Here is a tiny trained network, its code and every weight. The questions are about switching its units off for an input and a class, where a switched-off unit gives its printed mean instead of its output.

import numpy as np


def w(rows, s, z=0):
    codes = np.array(rows[::2]) - 128.0
    scale = np.full(codes.shape[1], s)
    scale[-1] = z or s
    return codes * scale


def f(y):
    return np.maximum(y, 0)


def log_softmax(a):
    a = a - a.max(-1, keepdims=True)
    return a - np.log(np.exp(a).sum(-1, keepdims=True))


def net(x, mask):
    res = np.array(x, float).reshape(1, 5) / 4 @ E
    y = f(res @ A[0][:, :-1].T + A[0][:, -1])
    res = res + np.where(mask, y, B[0][:, -1]) @ B[0][:, :-1]
    return log_softmax(res[-1] @ U[:, :-1].T + U[:, -1])


A, B = {}, {}
E = w([
[130,149,121,144,126,107,131,105,122,125],'x0',
[111,87,197,154,88,199,103,61,59,110],'x1',
[69,210,198,30,114,118,99,104,161,90],'x2',
[109,123,94,135,247,168,111,77,146,71],'x3',
[127,124,115,116,118,148,121,137,133,128],'x4',
],0.011)
A[0] = w([
[140,136,157,127,14,76,137,178,123,157,254],'n0',
[110,155,197,88,111,150,97,90,111,106,48],'n1',
[123,123,163,121,125,128,135,109,108,123,128],'n2',
[100,164,202,59,101,164,118,68,116,98,53],'n3',
[128,118,132,110,106,117,126,116,123,102,113],'n4',
[103,142,189,97,105,155,112,82,115,108,59],'n5',
[127,112,97,142,140,111,142,163,120,136,169],'n6',
[116,136,104,117,219,151,126,88,146,98,162],'n7',
[136,116,142,141,75,129,127,132,117,135,181],'n8',
[131,68,99,208,220,237,115,32,84,97,95],'n9',
[116,143,95,97,209,130,120,122,153,117,123],'n10',
[134,155,153,97,61,54,132,182,148,160,180],'n11',
[153,118,31,156,168,64,139,212,164,152,221],'n12',
[134,79,167,198,28,153,144,123,50,164,167],'n13',
[101,224,142,10,150,62,128,162,220,110,119],'n14',
],0.013,0.0057)
B[0] = w([
[111,108,127,146,49,115,177,147,56,227,238],'n0',
[135,145,102,166,152,130,185,142,173,162,184],'n1',
[141,121,118,149,111,128,134,133,146,128,150],'n2',
[130,157,101,151,177,130,193,149,189,184,204],'n3',
[125,107,125,131,124,142,133,139,137,143,140],'n4',
[123,134,109,181,143,142,179,138,162,169,179],'n5',
[134,143,133,155,109,118,138,117,163,149,172],'n6',
[137,140,130,97,184,164,85,129,191,86,201],'n7',
[144,123,136,147,94,78,120,114,132,124,171],'n8',
[98,120,128,127,148,225,169,100,8,68,247],'n9',
[148,138,133,124,172,141,96,111,172,88,182],'n10',
[99,137,111,107,105,158,175,139,51,185,214],'n11',
[121,151,112,190,156,140,217,140,205,181,251],'n12',
[163,99,147,145,9,55,45,115,155,71,230],'n13',
[104,116,154,3,152,115,53,131,34,108,246],'n14',
],0.019,0.018)
U = w([
[145,120,118,168,111,84,191,163,164,209,247],'0',
[108,83,155,91,121,161,128,120,1,125,106],'1',
[152,142,111,168,207,169,163,119,219,112,200],'2',
[143,118,166,63,180,117,21,127,135,90,21],'3',
[185,55,176,149,69,67,52,110,116,98,83],'4',
],0.0089,0.0015)

Each question gives the input, the list of numbers given to net, and the class t.
The units are the neurons (one row each of A and B). Each row of codes is followed by its name. A weight is (code - 128) times the scale printed after its matrix; where a second scale follows, it is the last column's (A, B and U).
mask holds one flag per neuron, in row order. A switched-off neuron (its flag False) gives its mean, the last column of its row in B, instead of its output. The means were averaged over made-up inputs and are rounded, as every weight is.
A unit's drop is (log p(t) with every unit on - log p(t) with that unit switched off) / (log p(t) with every unit on - log p(t) with every unit switched off).
The circuit of an input: a set's keep is (log p(t) with only the set's units on - log p(t) with every unit switched off) / (log p(t) with every unit on - log p(t) with every unit switched off). Starting from the 12 units with the biggest drops (on a tie, the unit counted first), units are removed one at a time, each time the one whose removal leaves the highest keep (on an exact tie, the one counted first), for as long as the keep stays at least 0.8.
circuit, biggest first: the units of the circuit, biggest drop first
most important unit: the unit with the biggest drop
top k neurons: the k neurons with the biggest drops, biggest first
drop when u is switched off: that unit's drop, to one decimal
input [-3,-5,7,1,0], class 3: most important unit -> n14
input [8,-1,0,6,5], class 2: top 4 neurons -> n14; n13; n0; n7
input [-1,2,-1,-8,-3], class 4: top 2 neurons -> n13; n12
input [-7,-1,0,5,-3], class 2: top 2 neurons -> n14; n13
input [-4,0,2,-8,-8], class 1: top 2 neurons -> n12; n11
input [5,-8,2,1,3], class 3: top 3 neurons -> n14; n9; n0
input [8,0,-5,5,7], class 2: top 2 neurons -> n14; n0
input [1,0,-5,4,-4], class 2: top 2 neurons -> n14; n0
input [4,4,-8,0,-5], class 4: top 4 neurons -> n13; n11; n14; n0
input [3,-7,1,0,4], class 1: top 2 neurons -> n14; n3
input [4,8,1,-6,7], class 0: top 3 neurons -> n3; n14; n5
input [2,1,-4,-2,-5], class 4: top 2 neurons -> n13; n3
input [-4,8,0,-5,6], class 4: top 2 neurons -> n13; n12
input [7,2,5,-8,2], class 0: circuit, biggest first -> n9
input [-4,4,-5,0,8], class 4: top 4 neurons -> n13; n11; n14; n0
input [-1,-8,0,5,0], class 2: top 2 neurons -> n12; n13
input [8,-4,8,3,2], class 3: drop when n14 is switched off -> 1.2
input [3,8,6,2,0], class 2: drop when n0 is switched off -> 0.1
input [5,2,6,5,-2], class 2: drop when n2 is switched off -> 0.0
input [-5,-8,3,8,0], class 3: most important unit -> n14
input [6,7,-8,-1,1], class 4: drop when n13 is switched off -> 2.1
